B:
1: [  30 -231  -35   94 -310  -43 -383  218 -149   18  159   60  213  142
  112  131  -93  236   98 -165]
2: [ -87   -9 -102 -108  240   23  205  -44   78  144  -45  220   92   21
  134  103  -21    9   36  147]
3: [  17   91  180   97   86 -167  -43  -77 -161 -272    3 -311 -372  -83
 -360  -94  190 -100  -67  -25]
4: [ 205 -119  -17 -323  169  -88  123  -87  -33  201 -292   17 -198  268
  207 -189  196  210   74  135]
5: [ -73 -321   11  114 -133  -96 -413  241 -266   78  180 -167  -19   11
  -38  208  -62  113   74 -247]
6: [-170 -182   60   92  -18  -54 -227  298 -101  -84  221 -157  -43   31
 -211   17 -213   82   17 -327]
7: [  95 -332 -137 -102  -41  -87 -254   48 -274  395  -83   -5   68  206
  377  244  137  128  133   89]
8: [  13   30   20   67  233  -58  134  -98   95 -170  -22  -57 -260 -191
  -48  -84  117   71   -3   77]
9: [  36  192   17 -304  174   36  333  -76  101 -119 -182   77  -61  164
 -147 -266   93  104  -76  108]
10: [   3  143  153  178   82 -123   93 -144  104 -286   26   74 -149 -123
 -195  -55   27  -86  -10   42]
11: [  39  183   53  -32   94  -58  186 -106  138 -215 -169  -90  -86  104
 -118 -184  143 -158 -115  111]
12: [ 120 -333   22   64  -86 -167 -302  130  -65  116  -59 -154 -124  176
  219  -15   29  116  104 -136]
13: [  53   59   61   55  269 -111  204 -203  155 -117 -128   36 -260 -131
   11  -77  144  -40    6  157]
14: [-118 -180  -95 -117 -189  116 -123  324  134   15   65  178  356  176
   38   29 -240  240   -1 -261]
15: [  23  -16  -85 -263  251   67  245   -6  113  -10 -127   49 -130  -15
   39 -165   93  286   -8   67]
16: [ -27  158  -52 -123   56   67  166  -57   54 -171  -90    5   46  -36
 -136  -29  157   23 -123  112]
17: [   3  323  138  332   15 -124  109 -195   63 -410  172  143    4  -65
 -178  -71  -33 -167   -7  160]
18: [ -83  239   22   97  -84   23  109 -109  150 -261  -21  180  237  -45
 -174  109   42 -207 -129  108]
19: [-132   14   37  -64 -347    1 -223  149 -142   -9  -18   36  402  289
 -244  233  -35 -232 -123 -134]
20: [ -38  181  -16  -13  144   22  183  -23   39 -240   39  -51  -56  -15
 -140 -151   43   33  -71   82]
21: [ -29  109  -66 -383  234   77  345  -66   72   97 -231  146   54  174
  -29  -81   95   41  -68  154]
22: [   9  109   78   60   25  -82    3  -85 -143 -148   64   18  -69    2
 -164   15   75   -8   -1   76]
23: [  55   79 -135  -82  294    2  283 -234  153    0 -274  -61 -126 -115
  195   13  344  -97  -88  341]
24: [-121  -69   40   90   -7  -52 -144  172 -133  -74  209  -40   29   53
 -148   44 -158   49   37 -162]
25: [ -50  -60   57    2  -67  -98 -105  135  -83   53   56   49  141  351
  -16  -23 -175  -79   46 -102]
26: [ -24  268  115   54  243  -77  234 -135  -24 -323   70  -78 -252  -73
 -292 -199   68  -36  -51  114]
27: [-124 -178  -29  152  -57  -74 -218  108  -63  102   75    7  154   27
   65  287  -65 -143   28  -76]
28: [   9 -152   14  306 -413 -115 -416  115  -16  -35   84   69  360  188
  148  249  -79 -170   30  -96]
29: [ -53 -315  -49   89  -56  -25 -287  253  -67    7  168  -91  -41  -89
   54   88  -90  293   80 -244]
30: [ -54 -273 -170  -47  -26   51 -181  177  -19  105  -41 -145   67  -57
  155  178   98  133  -25  -82]
31: [ -48   68   23 -321  607  -77  431 -174  -31  166 -266 -151 -415   74
  -88 -149  197 -137  -41  208]
32: [ -65  -80   16 -162  270  -42  142  -21   22   88 -131  -26 -180  -20
  -78   13   75   -3  -15    2]
33: [-161  -59   55 -147   -6  -24  -90  180 -206   50   44 -102   52  200
 -283   74  -76  -64  -49 -184]
34: [  53  223    9 -171  102   -7  251 -121   61 -125 -172   35    9  185
  -84 -179  139  -54  -90  180]
35: [ -27 -394  -66 -294 -155   -3 -288  254 -229  392  -79   71  184  286
   97  228  -41  218   84 -209]
36: [-401  -17 -105  144  -55  120 -144  281  -50 -126  248 -139  316 -159
 -291  355 -146 -227 -165 -206]
37: [ -48 -235  -32 -194  112   19  -68  249  -74   45   44 -115 -157   44
  -69 -110  -68  357   49 -227]
38: [ -65 -221   97  140 -141 -110 -371  276 -266  -53  295 -117  -45  109
 -159   29 -207  189  109 -312]
39: [ -58   79  119 -307  369  -93  263 -132 -167  103 -187  -77 -306   95
 -297  -53  156 -108  -38   88]
40: [ -23 -372  -56 -350   70  -28 -162  165 -188  340 -251 -241 -141  133
    5  134  183  103  -23 -156]
41: [ 138 -274   -9   58  -33 -178 -299   34 -307  172   18 -156 -159  138
  207   79  129  147  146   21]
42: [ -37 -244   65 -189  -95  -53 -231  228 -172   65  -67 -215  -91  170
 -201   -6   18  118  -28 -284]
43: [ -11 -106  -64  129 -197  -11 -248  176 -103  -82  184    5  189   79
   76   76  -84  163   46  -85]
44: [-121 -285  -29  173  -36  -53 -269  265  -13   21  205  -45   51  -10
   73  115 -208  117   87 -251]
45: [  29 -274  -14   88   11  -72 -224  173  -42  -59   92 -178 -208 -105
   57  -40    7  293   73 -183]
46: [ -55   10   -6 -254  135    5  140  -28   40   26 -296 -169  -82   65
 -168   15  233 -161 -162   32]
47: [ -27 -155  -13  -98   20  -34 -135  191 -157    1   35 -226 -111  118
  -76  -67    9  160    0 -153]
48: [-127 -279  -27  -82  116  -81 -127  109 -214  380   65  146   89  152
  116  288 -136    5  143  -62]
49: [-159  -81  -15  199 -120    1 -166  189   88 -122  180   66  221  -22
  -45  141 -191  -32  -10 -173]
50: [   3   -4  -65  -71  147   10  122 -148   79  -13 -171   52  -64 -193
   32  136  247   10  -58  163]
51: [ -62   68  -80  -38   84   62  124  -81  121 -134 -127  -25   20 -196
  -73  118  211  -65 -134  111]
52: [ -38   98   63   46   81  -77   73  -55   47 -158  -67 -110  -75   36
 -146  -40   86 -188  -83   43]
53: [  37 -166   -9 -144  -11  -72 -164   85 -269  126  -42 -160  -89  172
  -16   39  115  111   32  -44]
54: [  69 -343   67  -99   68 -191 -257  208 -273  222    3 -267 -276  318
   76 -114  -35  172  143 -199]
55: [ -58 -170  -37 -176    7  -13 -171  163 -302  115   10 -217  -69   94
 -123   93   91  132  -10 -111]
56: [-196 -149  -35    5  -67   19 -179  212  -72   18   59 -111  145   11
 -147  220  -54  -95  -72 -188]
57: [-105 -227    5   30 -146  -33 -297  129 -165   82   47  -23   95  -64
 -100  324   31   13    1 -164]
58: [  78 -343  -94  172 -120  -76 -289  146   24  123  114  140  108   55
  411  109 -121  276  190  -82]
59: [ -48  203   49  -27   66  -28  149 -115  -15 -148  -50   37   29   43
 -196    6   97 -156  -89  126]
60: [ 141  104  -38 -138   46  -43  107 -148  -74  -25 -162   -2  -29  154
   80  -83  239   51  -15  238]
61: [-105  311  -25  151  -12   43  153  -57   61 -314  169  161  241    0
 -133    2  -63 -103  -74  147]
62: [  -4  -11  -11   53  206 -106   60 -136  -17   -2 -135 -175 -188  -85
   24   83  238 -193  -50  158]
63: [ -58 -504   86    2   53 -181 -413  284 -358  287  202 -120 -256   59
  -14  147 -175  296  225 -357]
64: [ -10 -380  -23   -3 -105  -50 -310  272  -53  109   79  -20   -2   66
  106   62 -125  310  112 -279]
65: [  58  282  -10   51   41  -32  175 -139   86 -313 -117 -159  -22   62
  -77 -165  226 -183 -154  218]
66: [-171 -146   51 -156  434  -98  151  -26  -47  243 -132  -81 -269  -41
 -120  138   40 -185    3  -14]
67: [  67   94   11 -343   86   11  238  -68  104   13 -310   65   13  270
  -60 -173  139    5  -89   90]
68: [ -10   31  -52  313 -106  -25  -62   41  237 -246  129  106  197  -31
  164    2 -102  -20    4   23]
69: [  48   27   45  -60  217  -86  135 -123   38 -101 -175 -175 -299  -62
  -83 -103  232  -39  -61   97]
70: [ -48  326  228  -39  161 -129  234 -122  -15 -322  -75 -162 -223  152
 -483 -259   73 -292 -141   38]
71: [  10 -131   96  146 -317 -115 -400  133 -224 -118   95 -150   53   80
 -171  141   41   -5  -10 -185]
72: [ 102  132   70   -3 -122 -106    7 -212  -46  -54 -179  127  106  148
  -28   97  211 -188  -45  200]

[ -67  -38   67   17  -25   10  108  127  172   19  117  127   27 -132
  -85  -63  -73    6  -40   58  -10   99  -65  -29  158   46  111  -49
   17   93] | 2
[ 190 -139   42  -25  -69  -18  -69 -219  -89 -163   -7  -88   54   81
  189  -33  171 -111    6   34 -130 -117  129   48 -252    7  -97   85
   97 -164] | 72
[ 163 -182   20   58  -42   -7 -123 -265 -188 -102 -152  -89  -30   32
  179  -41  138  -83  -23   82 -117 -140  118  -36 -149   44 -101  113
  148 -123] | 46
[  67  -52  -11  -57  -29 -131  -10  -86   53   -7   15  -34   85  -29
  -77  -55 -118  -26  109   42  -31    5    5  -48  233   35  151   92
  -37   10] | 30
[ -88 -157   13  -60  -54 -107   33    2   54   -1   95   -2   -7 -120
  -93  -90  -84  -48   55  133   10   36  -88    9  181   73   49   61
  -19   90] | 50
[-283   31   56   20  112 -134   39  350  382    4  303   28  -37  -22
 -248    1 -105   22  250  177  217   49 -286 -122  372   11  141 -140
  -77  227] | 43
[ 143    3  -14  103  143   88  -64 -172  -81 -155  -52  -65  -38  101
  242   17   32   11 -105   -1 -135  -97  138   51 -186 -104  -48   70
  178 -181] | 17
[-275   21  123  -39   23 -126  116  372  461   55  348   82  -38  -71
 -257   -4  -27  -32  228  178  214   87 -364 -117  364   45  150 -212
 -105  297] | 21
[ 140 -103  -15   19  156   44  -86 -291 -168 -121  -31  -94  -50   38
  195    9   36    5 -102   43  -97  -83  152   86 -203  -38 -105  191
  194 -178] | 13
[  27   33   -2   14   28   -5   61   26  116  -70   75   18   43   -4
   35  -40 -108    2  -24    2  -84   28    8   35   88  -60  113   -4
   16  -25] | 31
[-138  -67  -35    4   70  -50   27   31   55   25  108  -15  -37  -83
  -70  -62 -122   10   30  167   24   35 -130   -6  205   13   78   53
   50   77] | 29
[-267 -108   79  -47   50 -215   19  228  308   23  224   -8 -118 -102
 -271  -16 -123  -27  246  179  223   40 -284  -95  435   74   85  -67
 -134  284] | 51
[-113 -115   21  -14  -53  -76   48   56   95  -22   86   -8  -60  -81
  -28  -78  -54  -67   40  136   -9    8 -140   11  163   24   39  -19
  -16  104] | 52
[-125 -113   -8  -56    6  -45   58  -16   36   40  141  -13  -34 -105
  -35  -75  -39  -40    5  197    4   40 -161   35  116   41   36   54
   65   81] | 64
[ -45 -143   62    3  -58  -48   44   35   83  -45   43   51  -41 -123
  -40  -70  -60  -38  -21   58  -23   35  -22    7  119   55   18    5
  -15   77] | 27
[ -41  -47  -65    9  165  -40  -58 -110  -40  -39   72  -99  -29   19
   24  -18  -81   29   41  145    3  -37  -33   17   70  -33   25  136
  115  -47] | 45
[  46 -106   68  -19  -41  -60    4  -83   57  -45    5  -32  -67  -27
   53  -26   37  -84   21   62  -38  -41  -51  -14   65   23    4    1
   11   43] | 18
[-241   -3  138  -15   87  -77  121  360  432  -36  332  116  -72  -99
 -212   10  -98   15  111   67  180  112 -211  -20  263    9   84 -164
 -103  231] | 48
[ 36  31 -37  73  22 -42 -43  20  67 -97  22 -54  78  96  41 -35 -41 -12
 103  60 -60 -67   5 -63  87 -54 104  -5  38 -63] | 55
[-307  -67  111  -46   77 -152   97  277  375   56  265   46 -186 -145
 -242   -2 -124  -21  158  169  221   86 -351  -60  431   46   88 -131
 -120  338] | 49
[  56   42  -21  -81  -97  -29  104  -63   87   33   95  -28   96   16
   70  -76    3  -94   21   99 -124   13 -137   17   99  -34  165  -21
   28    3] | 9
[ 26 -34  -1 -60  16 -19   6 -55  45 -53 189 -43 123  51  33 -40  85 -44
  68 131 -30 -17 -32  22 -94   3  27  54 105 -80] | 4
[ 106  -23  -35   -2  -97  -41   14 -115  -17  -15  -49  -37   94    9
   68  -85  -31  -64   18   64 -144  -29   -3  -33  103   -4  131   41
   38  -46] | 16
[-166  -54    3   -7  -83  -50   99  118  145  -33  123  -36 -102  -33
   57  -84  -31 -111   27  170  -49  -10 -251   51  148  -48   47 -112
  -25  128] | 70
[-193    1  106  101   73 -158   17  300  374    2   47   57 -180  -84
 -224   14 -205   19  187   41  174   26 -214 -184  557   17  161 -174
 -168  304] | 36
[  34  -91  -51  -50  -12  -65   -2 -145  -52  -56   27  -86   18   -8
   66  -72  -65  -54    9   93  -97  -27   -7   65   48  -19   41  115
   39  -51] | 69
[ -56  -45  -35    5  145  -38  -15  -56   21  -43   83  -61  -53  -15
    9  -17 -105   22   16  108    6   -8  -46   32  104  -37   33   93
   72   -4] | 8
[ 105 -118   -3  -73  -65 -100  -36 -177  -35  -69   14  -93   54   21
   58  -57   23  -92   73   76  -80  -61   20   19   10   23   22  104
   24  -57] | 40
[ 110  -56   12  -50 -101  -93   41 -122   44  -27  -59  -32    2  -36
   48  -65  -90  -83    8   -1 -120   -9  -12    8  183   -6  118   30
  -54   25] | 56
[ 151   66  -69  185  213  116 -123 -172 -125 -163 -104 -100  -21  171
  272   29   17   54  -83   17 -142 -142  159   -5 -178 -142  -22   80
  233 -236] | 26
[  80  -76   26 -110 -166  -51   72 -123   30   12   75  -33   81  -13
   79  -85  100 -144   24  120 -117  -15 -105   22   -3   33   70    7
   36   -2] | 67
[  84  -30    6  -29  -70  -57   15   30  100 -102  122   33  219   14
  -52  -78  -40  -14   85    2  -69   25  105  -12   17   28  115   44
   -6  -89] | 7
[ 175    0   19  121   44   58  -75 -145  -47 -135 -108  -62  -23  120
  232    8   97  -39  -42    7 -137 -132   96  -35 -134  -73  -22    2
  142 -140] | 33
